Here is a tiny trained network, its code and every weight. The questions are about switching its units off for an input and a class, where a switched-off unit gives its printed mean instead of its output.

import numpy as np


def w(rows, s, z=0):
    codes = np.array(rows[::2]) - 128.0
    scale = np.full(codes.shape[1], s)
    scale[-1] = z or s
    return codes * scale


def f(y):
    return y / 2 * (1 + np.tanh(0.7978845608 * (y + 0.044715 * y**3)))


def log_softmax(a):
    a = a - a.max(-1, keepdims=True)
    return a - np.log(np.exp(a).sum(-1, keepdims=True))


def net(x, mask):
    res = np.array(x, float).reshape(1, 3) / 4 @ E
    y = f(res @ A[0][:, :-1].T + A[0][:, -1])
    res = res + np.where(mask, y, B[0][:, -1]) @ B[0][:, :-1]
    return log_softmax(res[-1] @ U[:, :-1].T + U[:, -1])


A, B = {}, {}
E = w([
[154,254,112,162],'x0',
[196,100,151,180],'x1',
[66,135,235,187],'x2',
],0.0089)
A[0] = w([
[151,112,18,68,62],'N0',
[1,177,96,26,142],'N1',
[72,40,94,134,96],'N2',
[124,114,150,98,30],'N3',
[76,45,151,49,127],'N4',
[207,100,79,93,180],'N5',
[99,63,127,107,35],'N6',
[168,40,143,156,128],'N7',
[61,127,176,187,110],'N8',
[161,109,36,104,212],'N9',
[163,147,42,71,52],'N10',
[182,239,47,121,110],'N11',
[247,191,236,171,234],'N12',
[54,139,197,189,36],'N13',
[121,219,108,190,108],'N14',
[115,171,103,207,225],'N15',
[130,166,115,142,58],'N16',
[98,142,150,96,253],'N17',
[122,33,118,114,61],'N18',
[1,143,156,191,142],'N19',
],0.0098,0.0051)
B[0] = w([
[67,66,223,17,195],'N0',
[69,29,42,255,217],'N1',
[25,191,94,98,172],'N2',
[47,222,76,104,114],'N3',
[14,216,72,128,203],'N4',
[88,52,142,100,204],'N5',
[27,247,125,59,144],'N6',
[13,170,52,189,181],'N7',
[91,56,156,32,186],'N8',
[85,60,160,127,220],'N9',
[53,93,192,19,179],'N10',
[34,119,84,92,223],'N11',
[24,59,47,112,254],'N12',
[110,81,211,16,184],'N13',
[31,190,95,61,194],'N14',
[46,124,95,125,203],'N15',
[37,203,120,45,127],'N16',
[119,59,86,156,194],'N17',
[40,204,58,56,169],'N18',
[79,52,152,64,212],'N19',
],0.0077,0.008)
U = w([
[103,116,245,4,129],'0',
[75,114,69,175,234],'1',
[48,255,83,92,104],'2',
[122,128,91,154,176],'3',
[200,236,159,204,1],'4',
[188,233,177,164,1],'5',
],0.0093,0.0062)

Each question gives the input, the list of numbers given to net, and the class t.
The units are the neurons (one row each of A and B). Each row of codes is followed by its name. A weight is (code - 128) times the scale printed after its matrix; where a second scale follows, it is the last column's (A, B and U).
mask holds one flag per neuron, in row order. A switched-off neuron (its flag False) gives its mean, the last column of its row in B, instead of its output. The means were averaged over made-up inputs and are rounded, as every weight is.
A unit's drop is (log p(t) with every unit on - log p(t) with that unit switched off) / (log p(t) with every unit on - log p(t) with every unit switched off).
The circuit of an input: a set's keep is (log p(t) with only the set's units on - log p(t) with every unit switched off) / (log p(t) with every unit on - log p(t) with every unit switched off). Starting from the 12 units with the biggest drops (on a tie, the unit counted first), units are removed one at a time, each time the one whose removal leaves the highest keep (on an exact tie, the one counted first), for as long as the keep stays at least 0.8.
units of the circuit, in order: the units of the circuit, biggest drop first
unit that matters most: the unit with the biggest drop
k most important neurons: the k neurons with the biggest drops, biggest first
drop of u: that unit's drop, to one decimal
input [3,-6,1], class 1: units of the circuit, in order => [N1]
input [-5,-3,-1], class 2: units of the circuit, in order => [N4 N2]
input [-2,-1,-4], class 0: 3 most important neurons => [N0 N12 N1]
input [6,-6,-1], class 1: 2 most important neurons => [N1 N4]
input [-2,2,3], class 3: 2 most important neurons => [N0 N10]
input [-5,0,-5], class 0: 2 most important neurons => [N0 N1]
input [6,-8,7], class 1: 2 most important neurons => [N1 N0]
input [7,-6,8], class 0: 2 most important neurons => [N13 N19]
input [-4,-7,-8], class 0: 2 most important neurons => [N0 N10]
input [6,-6,7], class 0: 3 most important neurons => [N13 N19 N8]
input [-7,3,6], class 2: 2 most important neurons => [N7 N4]
input [6,-6,-3], class 1: 2 most important neurons => [N1 N4]
input [-5,1,2], class 2: 2 most important neurons => [N1 N4]
input [-1,-3,1], class 3: unit that matters most => N12
input [4,-8,0], class 1: drop of N1 => 0.5
input [0,-8,1], class 1: drop of N1 => 0.3
input [0,-2,-6], class 0: drop of N18 => 0.0
